Below are the code and all the weights of a small trained network. Each question names an input and a target symbol and asks about switching units off, where a switched-off unit gives its printed mean instead of its output.

import numpy as np


def w(rows, s, z=0):
    codes = np.array(rows[::2]) - 128.0
    scale = np.full(codes.shape[1], s)
    scale[-1] = z or s
    return codes * scale


def f(y):
    return y / 2 * (1 + np.tanh(0.7978845608 * (y + 0.044715 * y**3)))


def softmax(a):
    e = np.exp(a - a.max(-1, keepdims=True))
    return e / e.sum(-1, keepdims=True)


def log_softmax(a):
    a = a - a.max(-1, keepdims=True)
    return a - np.log(np.exp(a).sum(-1, keepdims=True))


def net(x, mask):
    ids = ['ΞΠαεζμ'.index(c) for c in x.split()]
    T = len(ids)
    res = E[ids] + P[:T]
    u = 0
    for l in range(2):
        r = res
        for j in range(2):
            rows = slice(2 * j, 2 * j + 2)
            q, k, v = (r @ M[l][rows].T for M in (Q, K, V))
            z = softmax(np.where(np.tri(T) > 0, q @ k.T / 2**0.5, -1e9)) @ v
            o = O[l][rows]
            res = res + np.where(mask[u + j], z, o[:, -1]) @ o[:, :-1]
        u += 2
        y = f(res @ A[l][:, :-1].T + A[l][:, -1])
        res = res + np.where(mask[u : u + 12], y, B[l][:, -1]) @ B[l][:, :-1]
        u += 12
    return log_softmax(res[-1] @ U[:, :-1].T + U[:, -1])


Q, K, V, O, A, B = {}, {}, {}, {}, {}, {}
E = w([
[107,120,64,88,47,2,146,118],'Ξ',
[154,156,114,90,23,164,141,119],'Π',
[196,107,142,174,102,84,84,46],'α',
[90,176,131,92,138,110,70,139],'ε',
[174,150,225,74,134,143,203,120],'ζ',
[92,78,113,150,191,228,148,62],'μ',
],0.015)
P = w([
[2,170,125,164,183,63,153,71],'0',
[182,4,182,80,63,128,135,136],'1',
[103,91,165,82,66,120,101,109],'2',
[145,156,169,125,72,147,60,91],'3',
[114,160,145,111,72,123,91,71],'4',
[78,143,138,65,76,94,145,66],'5',
[108,170,118,44,104,118,98,84],'6',
[113,173,123,81,91,129,92,73],'7',
[145,194,124,65,111,130,67,88],'8',
[127,170,110,28,104,122,82,91],'9',
],0.0079)
Q[0] = w([
[84,112,40,199,239,10,90,111],'L0H0',
[141,127,98,112,174,230,136,168],'L0H0',
[78,58,132,198,106,74,92,177],'L0H1',
[185,124,72,92,90,153,135,8],'L0H1',
],0.014)
K[0] = w([
[138,224,174,119,121,3,116,142],'L0H0',
[88,131,86,161,140,199,151,155],'L0H0',
[142,119,156,28,115,98,131,152],'L0H1',
[82,165,127,214,150,89,186,119],'L0H1',
],0.015)
V[0] = w([
[178,52,64,170,230,121,217,178],'L0H0',
[181,2,220,36,56,89,60,64],'L0H0',
[114,58,188,25,61,199,95,96],'L0H1',
[134,19,112,192,201,60,87,95],'L0H1',
],0.0085)
O[0] = w([
[79,184,253,239,36,39,183,99,98],'L0H0',
[176,233,43,12,244,222,42,81,254],'L0H0',
[85,189,156,56,218,190,128,157,167],'L0H1',
[199,215,132,245,171,180,49,101,194],'L0H1',
],0.0047,0.0059)
A[0] = w([
[186,132,131,100,137,180,131,150,107],'L0N0',
[155,161,65,122,149,63,155,158,10],'L0N1',
[139,129,129,119,89,106,173,160,154],'L0N2',
[111,147,184,97,138,120,85,156,152],'L0N3',
[93,177,117,164,117,127,129,135,35],'L0N4',
[139,9,100,136,146,155,112,184,83],'L0N5',
[95,140,163,136,137,85,87,131,185],'L0N6',
[109,185,92,159,156,139,212,156,134],'L0N7',
[111,107,188,140,136,170,116,137,104],'L0N8',
[179,127,141,105,137,140,146,117,71],'L0N9',
[141,136,117,82,98,146,147,155,44],'L0N10',
[136,132,113,149,129,137,135,167,2],'L0N11',
],0.014,0.002)
B[0] = w([
[65,83,103,107,99,78,190,92,254],'L0N0',
[116,103,122,165,76,254,84,183,154],'L0N1',
[145,197,147,136,121,117,70,67,131],'L0N2',
[116,203,176,95,153,137,151,120,174],'L0N3',
[145,70,51,135,69,54,161,98,134],'L0N4',
[190,52,123,175,151,119,230,184,126],'L0N5',
[142,80,103,68,216,133,102,171,129],'L0N6',
[79,106,131,148,162,102,90,39,130],'L0N7',
[110,197,91,118,158,138,217,194,187],'L0N8',
[154,71,98,107,104,84,167,118,184],'L0N9',
[113,208,123,199,92,118,136,102,185],'L0N10',
[91,82,115,160,67,123,147,149,105],'L0N11',
],0.0099,0.0068)
Q[1] = w([
[187,217,77,28,82,69,70,112],'L1H0',
[106,198,15,88,108,211,213,33],'L1H0',
[173,246,147,34,132,153,41,8],'L1H1',
[115,21,151,210,148,22,141,210],'L1H1',
],0.015)
K[1] = w([
[128,145,162,141,99,200,144,47],'L1H0',
[75,101,96,206,184,125,117,112],'L1H0',
[24,132,89,177,153,5,101,132],'L1H1',
[146,161,117,34,116,181,126,133],'L1H1',
],0.023)
V[1] = w([
[38,110,212,98,104,104,194,127],'L1H0',
[163,56,123,254,175,100,169,141],'L1H0',
[88,89,92,175,30,163,117,175],'L1H1',
[197,174,125,134,74,209,169,100],'L1H1',
],0.011)
O[1] = w([
[70,108,178,106,61,213,146,145,245],'L1H0',
[254,165,133,76,153,220,97,145,250],'L1H0',
[128,191,66,93,172,85,126,209,127],'L1H1',
[108,39,186,122,112,68,32,183,29],'L1H1',
],0.0076,0.011)
A[1] = w([
[146,146,155,141,125,74,208,168,2],'L1N0',
[192,203,116,130,86,95,103,148,89],'L1N1',
[165,76,145,84,35,111,123,155,198],'L1N2',
[58,89,119,148,143,113,165,198,245],'L1N3',
[121,124,170,183,131,143,176,109,216],'L1N4',
[166,73,109,156,161,179,161,197,112],'L1N5',
[190,141,254,109,148,78,183,162,72],'L1N6',
[114,166,69,166,147,44,130,176,9],'L1N7',
[130,77,92,137,55,39,130,130,90],'L1N8',
[118,11,98,152,211,126,157,126,171],'L1N9',
[196,120,233,111,128,125,189,167,117],'L1N10',
[90,159,62,134,111,92,157,134,115],'L1N11',
],0.0091,0.0017)
B[1] = w([
[118,152,92,104,110,141,87,128,142],'L1N0',
[83,13,189,147,101,98,124,135,254],'L1N1',
[185,81,173,148,159,121,114,110,179],'L1N2',
[142,170,113,130,197,143,95,117,195],'L1N3',
[183,134,125,108,139,78,141,148,211],'L1N4',
[73,100,110,168,120,101,154,100,237],'L1N5',
[176,114,101,37,68,107,99,183,160],'L1N6',
[175,165,112,81,8,86,151,154,149],'L1N7',
[115,191,159,58,170,146,90,131,187],'L1N8',
[78,172,120,202,120,138,190,160,178],'L1N9',
[111,103,66,217,106,90,79,196,237],'L1N10',
[141,61,173,209,180,158,136,186,235],'L1N11',
],0.011,0.0068)
U = w([
[132,122,105,125,88,120,149,177,27],'Ξ',
[67,144,191,110,169,176,74,167,253],'Π',
[158,64,105,121,170,125,72,80,198],'α',
[101,115,85,204,152,175,206,144,208],'ε',
[103,96,238,152,56,156,152,111,100],'ζ',
[138,75,137,147,110,253,65,177,18],'μ',
],0.0056,0.0023)

Each question gives the input, a string of symbols that net reads in full, and the target symbol t.
The units are the heads (2 rows each of Q, K, V and O) and the neurons (one row each of A and B). Each row of codes is followed by its name. A weight is (code - 128) times the scale printed after its matrix; where a second scale follows, it is the last column's (O, A, B and U).
mask holds one flag per unit, layer by layer, with each layer's heads first. A switched-off unit (its flag False) gives its mean, the last column of its rows in O or B, instead of its output. The means were averaged over made-up inputs and are rounded, as every weight is.
A unit's drop is (log p(t) with every unit on - log p(t) with that unit switched off) / (log p(t) with every unit on - log p(t) with every unit switched off).
The circuit of an input: a set's keep is (log p(t) with only the set's units on - log p(t) with every unit switched off) / (log p(t) with every unit on - log p(t) with every unit switched off). Starting from the 12 units with the biggest drops (on a tie, the unit counted first), units are removed one at a time, each time the one whose removal leaves the highest keep (on an exact tie, the one counted first), for as long as the keep stays at least 0.8.
circuit, biggest first: the units of the circuit, biggest drop first
k most important neurons of layer l: the k neurons of layer l with the biggest drops, biggest first
heads that matter: for each layer, one digit per head in row order, 1 if its drop is at least 0.15 and else 0, layers parted by /
input ζ Π ε α, target ζ: circuit, biggest first => (L0N7, L1H0, L1H1)
input Π μ α μ Π Π Ξ μ, target Π: heads that matter => 11 / 01
input α Ξ ζ, target α: circuit, biggest first => (L0H1, L1H0, L0H0)
input α μ Π μ ε, target α: heads that matter => 01 / 11
input μ μ ε, target μ: heads that matter => 10 / 10
input Ξ μ μ, target Ξ: circuit, biggest first => (L0N1, L1N7, L1H1, L1H0)
input Ξ ε μ μ μ μ Π, target Ξ: circuit, biggest first => (L0N1, L1H1, L1H0)
input Ξ ε α Ξ μ Π, target ζ: circuit, biggest first => (L1N1, L0H0, L0N2, L0N10)
input α μ ε μ Π Π ζ Π Ξ, target α: circuit, biggest first => (L1H0, L0H1)
input Ξ μ μ α, target Ξ: heads that matter => 01 / 11
input ζ μ α μ μ ζ μ, target ζ: circuit, biggest first => (L1H1, L0H0)
input ζ Π Π Π μ μ ε, target ζ: heads that matter => 01 / 11
input α μ ε α Π ε α α, target α: circuit, biggest first => (L0H1, L0H0, L1H0)
input ε Ξ Ξ ε α, target ε: circuit, biggest first => (L0H0, L1H0, L1N9, L1N11)
input ε ε α Ξ α Π Π ε α, target ε: circuit, biggest first => (L1H0, L0H0, L1N9, L0N10)
input μ ζ μ μ μ μ ε μ ζ, target μ: heads that matter => 11 / 10
input ζ μ Π ζ Π μ Ξ, target ζ: heads that matter => 01 / 11
input α ε μ Ξ μ Π Π, target α: circuit, biggest first => (L0H1, L1H0, L1H1)
input μ ε μ ε Ξ Π μ ζ, target Ξ: circuit, biggest first => (L1N6, L1N10, L0N9)
input ζ μ ζ μ μ μ ε α, target ζ: circuit, biggest first => (L1H1, L0N7)
input ε μ Π μ μ μ ε, target ε: circuit, biggest first => (L1H1, L1H0, L0N6)
input ζ Ξ ε, target ζ: heads that matter => 00 / 11
input Π Π ε Π μ μ ε Π, target Π: heads that matter => 01 / 11
input μ Ξ ε Ξ Ξ ε μ, target μ: 2 most important neurons of layer 0 => (L0N3, L0N2)
input Ξ μ μ Π, target Ξ: 2 most important neurons of layer 0 => (L0N1, L0N3)
input Π μ α μ ε Ξ, target Π: 2 most important neurons of layer 0 => (L0N10, L0N5)
input Π Π ε Π μ Π, target ζ: 2 most important neurons of layer 0 => (L0N2, L0N5)
